Each row has two labels, one from each of two sets.
-2.308 -0.516 -0.817 -0.521  0.760  0.296 -0.504  0.186  0.861 -0.667 -1.373 -0.012 -0.290  0.858 -0.419  0.018 -0.101 | D + j301
 2.260  1.666  0.724  2.210  0.491 -0.612 -0.717 -0.022 -0.209  2.632  0.387 -1.444  0.061 -0.784  0.554  1.843 -0.049 | P + j792
-1.793  0.479 -0.761 -1.201 -0.117 -0.492 -0.473 -0.979  0.110  0.421 -0.656 -1.720  0.013 -0.012 -0.007  1.307 -0.173 | V + J213
-3.572  2.450  0.713 -1.220  2.532 -0.717 -0.628  0.119 -0.184  1.968  0.286  0.328 -0.861 -0.420  1.138 -3.432  0.822 | D + j697
-1.690 -0.738 -0.854 -0.404  0.645  0.224  0.207  0.408  0.074  0.268  0.454 -0.854 -0.164  0.080  6.077  0.115  0.053 | D + j697
 3.660  0.890 -0.099  1.398 -0.628  0.279 -0.066  0.342  0.140  2.467  0.678 -1.677  0.096  0.021  0.491  2.833 -0.359 | P + J213
 6.262  0.936 -0.267 -0.769  0.142 -1.145 -0.485  0.316 -1.532  1.856  0.907 -1.231  0.392  0.357  0.215 -0.400 -0.749 | P + j792
-0.486 -2.143 -0.726  0.204 -2.242  0.381 -1.595  0.128  0.340 -0.418 -0.276  0.267  0.085  0.174  0.062 -0.344 -0.218 | V + j301
-3.658  0.578 -0.543 -0.849 -1.170 -0.948 -0.507 -1.038 -0.015  0.510  0.698  0.206  0.183 -0.487  0.225  0.841  0.383 | V + j792
 4.713  2.160 -0.100 -0.898  0.248 -0.598  0.178 -0.112 -0.148  1.336  0.018 -2.997 -0.208  0.484  1.027  1.469 -0.205 | P + j792
-0.053 -0.305 -0.390 -0.307 -2.333 -0.531 -0.555  0.675 -0.097  1.462 -0.399 -0.063  0.420 -0.299 -0.582 -1.289 -0.234 | V + j792
 0.442 -1.511 -0.362 -1.495  2.074 -2.150  0.410 -0.185 -0.933 -0.640  0.083  1.775  0.837  0.640 -0.214 -1.837 -0.377 | D + j697
-2.096 -0.661 -0.566  0.662 -0.144 -0.356 -0.155  0.436  0.512  1.677  0.014 -0.692  0.608 -0.201  0.052  0.384 -1.060 | V + j301
-4.846 -1.687  0.031 -0.793  3.656  0.034  6.811 -0.642 -0.496 -0.986  0.025  1.209  0.003  0.277  0.729  0.073  0.748 | D + j697
-1.946 -1.455 -1.234  0.719 -1.848  0.318 -0.413 -4.526  0.728  0.109 -0.335  0.599 -0.320 -0.419 -1.324  0.148 -0.271 | V + j301
 1.294  0.203  1.523  0.342  0.911  0.346  0.306 -1.287  0.671 -0.468 -0.623  0.820 -0.340  0.336  1.272  1.066  0.623 | D + j301
 3.995  2.606  1.793  0.058 -1.559 -0.608 -0.398  0.366  0.689  1.149  0.351 -1.242 -0.215 -0.343 -0.772  1.421  0.463 | P + j792
 3.089  1.161  0.062 -0.310  0.649 -1.344 -0.578 -0.147 -0.398  2.768  0.048 -1.678 -0.324 -0.299 -0.642  0.390 -0.499 | P + j792

Each row has two labels, one from each of two sets.
-1.074  1.419  1.647 -0.464 -0.722 -0.733  0.362 -3.511 -2.455  0.084  2.996 -0.935  7.482  3.304 -3.089  2.535  0.830 | (23) + j266
-0.998 -0.468  0.394  0.630 -0.274  1.189 -0.898 -1.425 -2.773 -1.168  2.529 -0.755  2.951  3.650 -1.376  2.618  0.405 | (27) + j292
-0.657  0.320  1.242  0.260  0.075  1.022 -0.538 -1.377 -3.888 -1.790  2.768 -0.494  2.465  4.750 -2.169  2.696  1.293 | (27) + j266
-1.653  0.800  0.945  1.218 -0.509 -0.032 -1.070 -0.506  0.030 -1.776  2.380  0.160  4.954  6.037 -2.117  1.636 -0.543 | (23) + j292
-1.633  0.232  0.956  1.146 -0.914 -0.031 -1.114 -1.465 -0.411 -0.554  1.902 -0.092  5.403  4.612 -2.120  2.964 -0.397 | (23) + j292
-1.649  0.285  1.121  1.355 -0.885  0.688 -1.286 -0.854  0.596 -1.996  1.788  0.042  4.812  6.010 -2.422  1.492  0.010 | (23) + j292
-0.752 -1.344  0.693  1.594  0.578  2.168 -1.776  2.320 -0.643 -3.391  1.655  0.870 -0.311  6.086 -0.679  1.434 -0.421 | (27) + j292
-1.274 -0.488 -0.130  1.194  0.616  1.833 -1.422  2.690 -1.078 -2.388  1.153  0.907 -0.757  4.921  0.599  0.831 -0.468 | (27) + j292
-2.317  1.622  0.701  0.173 -0.776 -0.238 -0.170 -0.714  0.135 -1.240  2.755  0.032  5.032  4.113 -1.726  1.010 -0.331 | (22) + j292
-0.720  1.365  1.695 -0.374  0.067 -0.487  0.476 -1.220 -1.207 -1.287  2.660  0.111  3.198  3.888 -2.301  0.806  0.837 | (22) + j266
-1.240  1.064  0.764  0.616 -0.554  0.148 -0.446 -1.005  0.090 -1.216  2.385 -0.158  5.283  4.443 -2.424  1.405 -0.609 | (23) + j292
 0.615 -0.115  1.196  0.886  0.565  0.342 -0.758  1.176 -0.370 -1.970  0.180  1.531  0.589  5.666 -1.322  0.568  0.267 | (23) + j266
-0.646  1.423  1.691  0.009 -0.189 -0.473  0.047 -1.637 -2.517 -1.217  3.207 -0.463  4.691  5.196 -2.375  2.277  1.484 | (22) + j266
-0.863  1.195  0.238 -0.151  0.763 -0.584 -0.274  0.470 -2.285 -0.925  2.601  0.185  0.916  4.438 -0.328  1.178  0.563 | (22) + j266
-0.408  1.172  1.797  0.070 -0.355 -0.417  0.082 -1.453 -1.728 -1.551  3.592 -1.056  4.514  5.164 -2.883  2.045  1.238 | (23) + j266
-0.998  0.461  0.763  1.030 -0.182  0.069 -0.950 -0.512  1.222 -1.237  0.808  1.005  3.624  5.038 -2.650  1.461 -0.790 | (23) + j292
